Here is a tiny trained network, its code and every weight. The questions are about switching its units off for an input and a class, where a switched-off unit gives its printed mean instead of its output.

import numpy as np


def w(rows, s, z=0):
    codes = np.array(rows[::2]) - 128.0
    scale = np.full(codes.shape[1], s)
    scale[-1] = z or s
    return codes * scale


def norm(h):
    return h / np.sqrt((h * h).mean(-1, keepdims=True) + 1e-5)


def f(y):
    return y / 2 * (1 + np.tanh(0.7978845608 * (y + 0.044715 * y**3)))


def log_softmax(a):
    a = a - a.max(-1, keepdims=True)
    return a - np.log(np.exp(a).sum(-1, keepdims=True))


def net(x, mask):
    res = np.array(x, float).reshape(1, 8) / 4 @ E
    u = 0
    for l in range(2):
        y = f(norm(res) @ A[l][:, :-1].T + A[l][:, -1])
        res = res + np.where(mask[u : u + 3], y, B[l][:, -1]) @ B[l][:, :-1]
        u += 3
    return log_softmax(norm(res)[-1] @ U[:, :-1].T + U[:, -1])


A, B = {}, {}
E = w([
[144,223,123,255,91,131,95,179,101,118],'x0',
[180,153,215,76,46,108,226,112,98,123],'x1',
[155,92,194,76,124,171,122,129,187,146],'x2',
[61,114,202,117,11,201,108,84,70,203],'x3',
[131,140,119,78,209,150,178,82,55,136],'x4',
[58,119,71,152,145,92,108,77,106,81],'x5',
[137,88,50,60,115,110,175,163,185,156],'x6',
[138,107,109,111,141,93,152,136,73,59],'x7',
],0.0042)
A[0] = w([
[173,184,178,163,179,177,130,112,105,140,222],'L0N1',
[116,137,115,66,117,127,174,106,71,169,23],'L0N2',
[254,215,125,151,98,78,166,229,165,104,3],'L0N3',
],0.0064,0.0029)
B[0] = w([
[75,187,81,84,151,83,65,179,150,148,226],'L0N1',
[126,147,223,155,103,165,167,85,169,84,151],'L0N2',
[127,4,120,255,148,104,126,129,151,83,253],'L0N3',
],0.0087,0.0037)
A[1] = w([
[249,119,155,115,171,101,136,122,91,126,21],'L1N1',
[67,103,85,163,97,106,75,152,124,158,254],'L1N2',
[104,175,120,148,3,139,94,133,111,169,54],'L1N3',
],0.0054,0.0049)
B[1] = w([
[61,141,193,254,90,173,150,120,48,58,114],'L1N1',
[112,203,138,63,176,82,113,198,164,113,253],'L1N2',
[141,223,161,243,30,125,152,152,81,103,154],'L1N3',
],0.0073,0.0066)
U = w([
[162,42,130,249,127,97,157,160,164,89,74],'0',
[149,103,73,178,109,174,123,96,88,157,2],'1',
[190,110,104,177,145,155,153,96,63,104,13],'2',
[154,65,149,35,145,179,179,78,171,176,161],'3',
[102,147,41,123,236,86,74,177,151,114,222],'4',
[103,171,191,121,96,126,199,51,59,94,101],'5',
[112,213,161,146,56,148,97,175,128,175,197],'6',
],0.012,0.0047)

Each question gives the input, the list of numbers given to net, and the class t.
The units are the neurons (one row each of A and B). Each row of codes is followed by its name. A weight is (code - 128) times the scale printed after its matrix; where a second scale follows, it is the last column's (A, B and U).
mask holds one flag per neuron, layer by layer. A switched-off neuron (its flag False) gives its mean, the last column of its row in B, instead of its output. The means were averaged over made-up inputs and are rounded, as every weight is.
A unit's drop is (log p(t) with every unit on - log p(t) with that unit switched off) / (log p(t) with every unit on - log p(t) with every unit switched off).
The circuit of an input: a set's keep is (log p(t) with only the set's units on - log p(t) with every unit switched off) / (log p(t) with every unit on - log p(t) with every unit switched off). Starting from all 6 units, units are removed one at a time, each time the one whose removal leaves the highest keep (on an exact tie, the one counted first), for as long as the keep stays at least 0.8.
circuit, biggest first: the units of the circuit, biggest drop first
unit that matters most: the unit with the biggest drop
top k neurons: the k neurons with the biggest drops, biggest first
top k neurons in layer l: the k neurons of layer l with the biggest drops, biggest first
drop of u: that unit's drop, to one decimal
input [0,-2,-1,2,5,2,5,-3], class 3: circuit, biggest first : (L0N2, L0N1)
input [8,5,0,-2,6,-8,-1,-8], class 4: top 2 neurons : (L0N1, L0N3)
input [3,0,-3,3,7,2,-8,7], class 4: circuit, biggest first : (L0N1)
input [-8,3,-8,-6,2,3,-1,-8], class 3: top 2 neurons in layer 0 : (L0N1, L0N3)
input [4,-1,4,-1,-2,-4,8,-3], class 0: top 2 neurons : (L0N3, L0N1)
input [2,3,3,-3,7,2,6,-4], class 3: circuit, biggest first : (L1N2, L0N2)
input [7,4,7,-7,6,6,1,7], class 0: top 2 neurons : (L0N3, L1N2)
input [-8,-8,-7,4,7,-5,1,8], class 3: top 2 neurons in layer 0 : (L0N2, L0N1)
input [-2,-1,1,3,-3,3,4,-7], class 6: circuit, biggest first : (L0N3, L1N3)
input [1,-8,6,-8,-7,-5,5,-2], class 0: top 2 neurons : (L0N3, L0N1)
input [4,-7,7,4,5,-8,-1,-4], class 4: top 2 neurons : (L0N1, L0N2)
input [-6,7,-7,-4,0,-7,-7,6], class 0: top 2 neurons : (L0N3, L1N2)
input [-7,2,-5,-4,8,6,5,6], class 5: top 2 neurons in layer 0 : (L0N1, L0N2)
input [-6,0,-2,-1,-1,-1,3,-4], class 3: unit that matters most : L0N1
input [8,0,-4,-4,-3,-7,4,0], class 0: drop of L1N3 : 0.0
input [-2,3,-3,0,-4,5,-7,-1], class 6: drop of L0N2 : -0.1
input [7,5,6,-6,-1,-5,5,3], class 0: drop of L0N3 : 0.3
input [-4,2,3,-4,-4,-7,8,4], class 0: drop of L0N1 : 0.2
